Each row is followed by its class.
[  74 -345  219  191  178   37 -220  317  -67  -10  585   57  418   -7
 -147  196  151  251 -206 -532 -325 -176  -65 -262 -281  117 -166  -40
  216 -307 -399  179   11  -45 -352] : j_895
[ 524  144   26  -73  261   47 -547 -395 -313  -19   64  118   95   16
  101 -142  -72   96   35   65   44  107   75  310 -116 -197 -520  210
  -80  -45   50  -66  -63  -97   48] : j_28
[-315  159  109  190    4    8  -41   29 -201  -97   54 -165 -235   13
 -202  609 -134  375   48 -391 -249   88 -311 -123   54 -164 -339 -245
  184 -124 -307  -46 -214 -285 -134] : j_882
[ 125 -218 -324  282  386   49  183 -207 -160   35  527 -156 -270  287
   23  -40  -72 -152  158   65  462  238 -279  -39   23 -151  100  224
  225  -53  116 -336  -97 -291  -56] : j_954
[-146 -387  256  391  -60   52 -183  258 -127   67  522   61   90 -266
  147  106 -260  648   -7 -560  184    6 -370  -76 -201 -388 -101  127
  245 -224 -427  -24  202 -189   70] : j_236
[-231  120  419  209  -21  -64   38  475 -407   66 -255 -189 -439  -96
   20  -96  -20  452   65 -348   74 -240  -77  -55   76   36   64 -153
   10  152 -181  -28  252 -281   46] : j_882
[ 196 -211 -303   -6  243 -181  262  230  141 -124  345  -32  -77  -13
  -55 -393  120   81  -53  129  -14  -99   23 -124 -241 -248   48  -48
   66   69  -70   39  -91 -163   73] : j_76
[ 192   77   20  122  -22   18 -410  -18 -227 -200 -407  320  228  -96
    4  163 -130  -94  -48  -48 -131   30  196  247  203 -403   42   49
 -189  -25  -21  -78 -405   85  337] : j_618
[ 284  175 -108 -346 -116 -291 -492 -463 -295  -51  102    5 -651  141
    9  214  -19  122 -180 -124 -122  144 -211 -105  140 -175 -133 -150
   58  516  234   26  -17 -268   45] : j_895
[ -97 -127  177  142  226  121  144   26 -239 -149   44  180  242    8
 -142 -103   75  604  -13 -124  -59  -80   25  170 -290  432   80  -57
  210 -412 -302  -35 -179   15  -66] : j_236
[-112   27  137 -287 -475   23  -78 -513 -249   83 -260  208 -257 -136
  135  216  191  410 -398 -222  -75  -42 -229    1 -164  217   75  141
   95  177  158   63  196  -22  433] : j_895
[ 397  213  118  267  -54 -206 -251 -265 -575   43  175  -51 -342  274
  -92  156  218  149  -54 -214 -150  144 -155  113  -32 -423  -83  -96
   57  160  -67 -208 -104 -464  182] : j_895
[ -29   64  140  117  -16  214 -313  165 -316  -88   34  232   82 -220
  -43  413 -259  365  258  -52  100 -405  172   67 -312  447 -550  -11
  108 -393 -320  210  -32  -36 -137] : j_28
[ -61 -207 -423   59  422 -224  171 -187 -177  -21  216 -222  228  -42
  162  236  -76  -42   29  414  374  328   90  137   11  -67   58  192
  163 -463 -109  -39  237  -22   15] : j_692
[ 202 -192 -181   -3  521   42   26  259   68 -166   71   -4  642   22
   94    5   66 -135   -2  171  -84 -122  880  -40  158   27  -14  298
 -110 -265  -83  238  -40  335  -13] : j_61
[  94   57   68  108  515   48  -73   46  120   -7 -238 -119 -499  -34
  149 -289   14  147 -346  -38   37  -10  248  -72   53 -114  -88  116
 -140   22  -64 -311 -199  -41  254] : j_106
[ -21 -330 -323 -141  167  131  273 -342  -23  -23 -203  125   44 -131
   22 -602   82   -6  -48  136  368  -40  -32   13  -87  -73  220  177
 -226 -177   36  -17  -53  177  255] : j_236
[ 285  -25  111  129 -399  429    1 -248 -156  138  223  414  501 -278
  -54  -11  117   58 -235 -106  262  -72 -260   68 -393  264 -228  204
  -17 -222  -45  -91   28  -53  107] : j_236
[-102  261   25    5   85   56  261  225   73  -18   51 -224 -195  -27
  -76 -526  266  114  -89  -96  -42   44 -202   67  165  250  124   18
 -137    4  -28  -16  -43 -304  147] : j_61
[ -68  -66  197  284 -314  387  104   65 -265   52   97  -20  124 -285
 -293  -36  -11  390  390 -343   50 -312 -168   85 -176  430 -215  -74
  156 -228  -38  -16  207 -248  115] : j_106
[-152  224  -31   64 -302  234  112 -114 -141  157  -79 -168 -561   66
   23  -88   45  -16 -153   58  244   54 -305  281 -209  348  145  -18
    8   76  115   75  -49  -83  124] : j_61
[ 245 -181 -366  150  107 -112  125 -229 -258    3  205 -262 -358 -105
   59   68   74  -26  -15  245   26    2 -319   19   -5  143  144  -49
  114 -184   71 -208  -76 -431  490] : j_618
[  36  175  -32   52 -353  -73 -334  -32 -314   33  -25   94 -195 -120
 -110  353 -276  258  140  -41  -60 -129 -298  136 -148  274  -93 -189
  183  123  -65  103  152 -151  187] : j_106
[-144   20    4   91  350  254 -153 -276 -248  -10 -207 -177  -35  173
   15 -672  128   22  123   76  -15    1  285  393   71  186   11 -102
  -63 -309   34  -84 -465   84  -27] : j_28
[-135 -375  -49  287    7   29   81  403   49  -22  300  -34  177  -28
 -110  144  110  -25  105 -288 -133 -293 -103 -349   83  157    7  -52
  102 -315 -168   -7 -174 -192  -75] : j_106
[  39  -41   49  -41 -364 -213 -151   65 -110   52  -93   88  -57 -268
 -114  165    9  519 -279   25  -75 -531  100  -30 -425  544 -187 -347
  276  156   -2  354  395   28  481] : j_76
[ 242  119  -94 -259 -641   12  -17 -609 -565  -79 -318  348   41   24
 -244  149  335   -4 -187  112 -122   99 -153   57   58 -284  107 -261
 -342   -3  110  -66 -151  -52  233] : j_618
[ 144 -221 -351   83  518   85   26    2   73 -233  432 -190 -282 -148
  340  -19 -181  359  166  402  -35 -180  329 -162 -215  331 -383  145
  212 -159  -98  237 -405 -137 -204] : j_236
[   8 -314 -175   11  266 -210    0  433  448   94  394 -421 -103   11
   40  184 -129 -181  -37  250   63 -375  327 -365 -197  146 -263 -359
  364    0   69  188  -49   23  323] : j_868
[ 137 -320 -317 -170  627  -53  360   52  345 -125  567  -38 -136   41
  -34 -260 -231  104  276  267  362  -61    7  -85 -372  346  -33 -211
  284 -331  -48  -48 -302  -52 -127] : j_868
[ -24 -172   46 -137   46   55   49  -93 -250    8 -118 -222   13  305
   86  142  141   -9  106  -38 -413   34   -7 -121  -32 -466   98 -145
   24  -44   62  -94 -355   35  297] : j_61
[-200 -244   55  125 -421   -5   38   -3 -406  -39  196   54   78 -430
 -220  629  -73  706   91 -347  -46 -236 -585 -261  -30  306 -185 -336
  245 -159 -407  106  242 -493 -142] : j_954
[  69 -203   -5   46  246   54 -127 -154    3  -32  299   25  -26  151
   87 -154 -192   33  -81   -1  294  311 -308   83  -37 -412  259   14
   95  -13   51  -66    5  113   93] : j_28
[  86   42  111  -57 -177   -2 -196 -204 -198  -63  -87  288 -273 -246
   42  352 -160  374  -56   80  390 -132  220  149 -432  391 -190  154
  126  -56  -12   98  319  112  -20] : j_895
[ -27  531   82   55 -232   -8 -177 -300 -334 -323 -181  -38 -450   78
  -63  396   54   14  324  325    7  311 -255   59  347  -50 -313  -12
 -136  -55  181 -311 -391 -484   34] : j_954
[-119  169  233   33  504  261  254  417 -324   25  138 -302 -424  -40
  138 -494    6  647 -513  129  169  -36 -350  -71 -106  215 -130   -8
  114 -118 -163  -40  117 -256  279] : j_714
[ -49 -243  282   59   44  -10  170  155 -197  227  352 -274 -135  103
  -98 -408  155  242  -80 -267 -157  -51 -754  139 -240   85  -10 -257
  231 -219  -39  -62  120 -284  -43] : j_618
[ 264  165 -165  -98 -321 -263 -152  -10 -115   15  191 -221 -519   -4
  -44  330  128 -201  169   15  250   54 -148 -250 -161  229  -85 -201
  -23  231  242 -112   74 -445   40] : j_61
[  12  -86  -27  -20   25 -161 -115  245 -463   30  -51 -454 -436 -226
   17  317  -25  326 -246   52 -125 -294 -453 -454   60  174 -119 -409
  145  188   22  126  294 -424  523] : j_618
[-173    9  -65   55  315  273    7 -155 -122  -71 -337 -163 -211   89
  144  738 -395  256  297   -2   98  136  -33   -1   73  243   62  135
  148  -14  -90  -27 -153  109   25] : j_692
[ 209  480  419   73 -598  257  286   -3 -316   67  485  185 -354   10
  -58 -100  274  479 -106 -268  -67  -14 -636   -2 -218  307 -124   54
  -46  -51  127  -68  253 -508  375] : j_692
[ -36  117  -19  148  -23 -330  189  349  350  -20  383    6  -23 -254
  109 -333  260   50 -104 -123  -99 -160  158 -239    3  142  120   68
  -54   -1 -137   53  232 -260  155] : j_61
[ 481  102 -246 -436 -429 -167  -65 -539 -207  -23   52  183  -89  105
 -197  262  341 -383 -264  205  -95  -16 -441  -95  -90  373  -37   19
  -72  283  490  227  324 -139  147] : j_76
[ 125  -75   66   53  165 -117 -103  295  290   38  338   36 -167   25
   -3 -532   86  326 -105   47  144 -365  579 -128 -655   46 -116 -227
   76   13 -177  174   -4  250  285] : j_61
[-198  -94  112 -169   89   70  -23  613  174  -65  159  129  131  -40
   -8 -147   64  461 -381 -272  -60 -210  118 -337 -325  472   80   44
  -60  -89 -281  478  150  316  -64] : j_106
[-268 -349 -158   25 -216  -92 -159  594   19   93  114 -245  -42 -240
   -8  404 -407  138    4 -417 -225 -378 -506 -400  -97  362    9 -307
  154  -55  -80  236  184  -29  183] : j_76
[  33  260  304 -103 -656   61 -244   60 -260  218  277  121   90   43
  -55  107  208  267 -481 -199  -74  -82 -682  -38 -372  409 -405   27
    9   42  141  423  507  -53   32] : j_692
[  29  -21  259  -63  285  116  -50  691  -40 -135  312 -187  -75  -84
   20 -149 -118  606   65   40   71 -292  115 -252 -440  230 -280 -316
  151  -53 -216  349   -4  -45   62] : j_28
[ -77 -306 -205   58  373 -158  -49  219  -48  -57 -346  -96  104  105
  207 -223  -98  101  248 -133  251  102  348  160  107 -709  309  204
  -22  264 -219  174 -346   80  238] : j_236
[ 208 -397 -317  177  328  -93    8 -240  324 -111  333  129   28 -182
  -94  134 -185  175  113    6  305 -188   80 -241 -192 -121 -326  -76
  269  -37  -27 -169  -93 -117  -35] : j_28
[  26 -313   17  214 -632   65    9    2  313  -16  239  -60  335 -222
  -67  621  -16   47  -18 -450 -308  109 -403 -230 -318  171  131   22
  153  -25  233  -39  149  -39   77] : j_868
[-226 -174   65   44  703  -66  259  654  433   27  364 -165   72    5
   81 -542 -208   83 -172  248  103 -347  387 -146 -326    6 -358 -116
  200 -348 -143  133    7  311   73] : j_954
[-115  433  153  290 -203  208  343  398  481 -249  453  314 -147 -246
  -72  -74   44  426 -214  153  176 -166  182 -301 -319  505 -382   12
  -57 -283  -50  -51  -91  -50  -66] : j_692
[ 335  -12 -192   75  293   68 -413 -695  -74 -235 -433  -98 -372   91
  197  -92   64    0  145  280 -264  107  169 -115  106 -237  -60  -88
 -123  389  209 -178 -710  -62  -32] : j_714
[-230 -154  -94  102  382  -55  -26  194  147 -353  407  143   -1 -104
  -54  -48 -222  337  109 -377 -104   66  145 -140  198  121  209 -144
   56 -212 -236  255 -230   63 -399] : j_618
[ 420   36 -133 -191    0   81  -25 -472 -442   28 -316  -42 -373  -82
 -250  568  -56 -213  121  -48  194  -46 -133  228  179  310 -194  -62
  -89  -71   65  -91   31 -325  125] : j_236
[  25   15  103  193  354 -183 -327  166 -372  166  -40  -48  -90   42
  350 -375  -14  557 -415 -149  161  -96  386  170    5 -269   49  136
   40  210 -363  316   98   49  325] : j_895
[ -12  -74 -126  109   69  176 -166 -319 -355   60 -447 -226 -500  -96
  214  208 -216  118   90  120  107   90 -376   84  104   29  210  102
   87  176   89 -321 -122 -215  391] : j_106
[  55   52 -205   90  251 -151  226 -100  -19 -124  -41    0   66  385
 -216   44  255 -376  109  -27 -206    1  236  275   57 -274  -96  195
  168  -76  215  -34 -377 -178  252] : j_868
[  29 -187 -147  -29   90  -43   14  186  276  -35  -30   66  309  197
 -127 -164  -28 -152   49  118  -12 -275  390   31 -163 -119  -72  183
  124  148  228  267   55  444  276] : j_882
[ 391 -116 -263  220  369  -52 -271   94  167   11  508  126 -193 -469
  320  348 -648  105 -149 -143  522   40   48  -50 -237  387  -99  358
   17 -170  -95  101  471   75   72] : j_618
[ 305 -274 -234   57  344 -128 -143  -15   44   -5  393 -187   35  164
  -60   26 -105   33  180   67  -94 -151   83 -139 -114 -171 -225 -369
  317  161    5    5 -361 -144  -83] : j_61
[ -62  -16  211   15 -108   48  117  114  116  105  211  120  226  -69
  -34 -411  367  602 -730 -256    0 -173  -30  -91 -492  393 -271   66
  121   19   34  211  323   70  -55] : j_28
[ 266   -3   17   33  115  159 -257  233  -54  137  326 -441 -202  105
  -45  349  -35   35 -115  -99  -74 -108 -268 -427 -343  198 -629 -147
  197  191   75   -5 -103 -255  -20] : j_236
[  55  -83   81  -39 -167   63  498   13   30   74   66 -168  -61  228
 -199  197  292   11   33  -67 -107   41 -383 -141 -277   -2  289 -215
  188  111   90 -206  -67 -192  217] : j_61
[   8 -388 -100   67 -159  -63  -87  239  126   99  423 -428   33  101
 -192   48  204  -44 -321 -258 -177  -78 -243 -411 -134 -264  -76 -272
  241  166  190   73   13 -101  272] : j_895
[  74 -203 -124  -23 -528   17  -24 -274 -309 -230  112  116 -265 -345
 -267  207  -42  343  407 -304   33  -89 -492  -97  -21  585  357 -224
  -50  -62   72   79  239 -370  -74] : j_868
[-101   10  237   -1 -708  317  198   69  142   53   88  501  468   95
 -229  261  100  235 -271 -397   23 -105 -152   82 -509  180 -404  237
   65 -144  182  228   63  313 -250] : j_714
[  88 -221   97  111 -150  515 -181 -283 -404   48  138 -126 -384 -227
   63  577 -206  429 -230 -147  134 -134 -180 -316 -366  369 -190 -165
  110  -53  -39   77   85  -15   79] : j_954
[ -49 -136   74  -68   10  -80  297  -37  245  215   55   56 -122   47
  315 -265   99   47 -480   98  390   68  127  108 -404  178   41  217
   38 -181  193 -118  190  266   60] : j_76
[ 151   24  381   45 -166  366  417 -436 -296  109  157  240  -14  465
 -134 -248  474  -97  -17 -294   72  298 -114  160   46 -899  258  222
  -43 -127  110 -643 -312 -145  525] : j_882
[-247  -21  153 -101   37  114 -284  -69 -482   43 -610  -54 -161 -118
  -36   35 -170   44   40 -385 -405 -225 -268   65  328 -269 -101 -242
 -135   55 -204   93 -230  -87   74] : j_236
[-226 -228  -21   98 -271  -43   72  -17  -39   35 -135  366  397 -247
 -175 -170  153   68    0 -214 -132 -285  210  204  277  -93  137   91
   91  -96 -201  -86   92  -45  -51] : j_106
[  70 -318 -232 -151  333   38  140  142   -2 -130  395 -238  -63  -63
 -244 -195   74  183   -7 -140 -121 -184 -226 -319 -178  481 -231 -318
  100 -242    0   85 -112 -204 -345] : j_76
[ -70  -26 -172  337  334 -143  352  -26  172   56  338   29 -108   65
   25 -336  -74  228  128   50  196   44 -180  213 -412 -117 -288  152
  174 -350 -241 -248 -127 -157 -195] : j_76
[ -13   85  190  -61 -461  -55   25  -31   -1 -155  -61  719  350 -135
 -354  369   47   32   38 -322  -26 -272  193  202 -118   24 -323  122
  -43 -297  -38  308  167  142  -28] : j_106
[-108  159   18  173 -234 -142  293  286   43  -71   43 -159 -154   75
 -126  215   34   13    1 -182   92  259 -223  170  -28  617  474   38
  -98 -134  112  104  348  -13 -302] : j_61
[  72 -147   85   90   81  159 -274 -338 -351  102  330 -114  -43   30
   88 -113  -17  468 -242 -388 -358  149 -322  103 -113 -110  140  -30
  222  152 -208  157   51  -79   69] : j_236
[ -27  299  191 -119   26 -133  359  104   52   70  258   18   23  -59
    3  209   66  -41 -424   91  181  202 -253  165 -168  131 -515  223
   16 -326  105  188  503  -52 -251] : j_618
[-327  -14  -21  146  -91  122  159  211 -274  126  125 -409  -29  -23
  -79  -82  256   31 -154  -48   91 -107 -291 -296 -176    9 -398 -218
   94 -335   80 -206  -85 -364  223] : j_28
[-251   39  145 -236   -1   -1 -215  -58 -291  -12 -449   33 -348 -288
   87 -416  122  589 -457 -107 -153 -228 -293   33   26  443  -30 -270
 -149   -9 -287  288  -74 -101  -73] : j_714
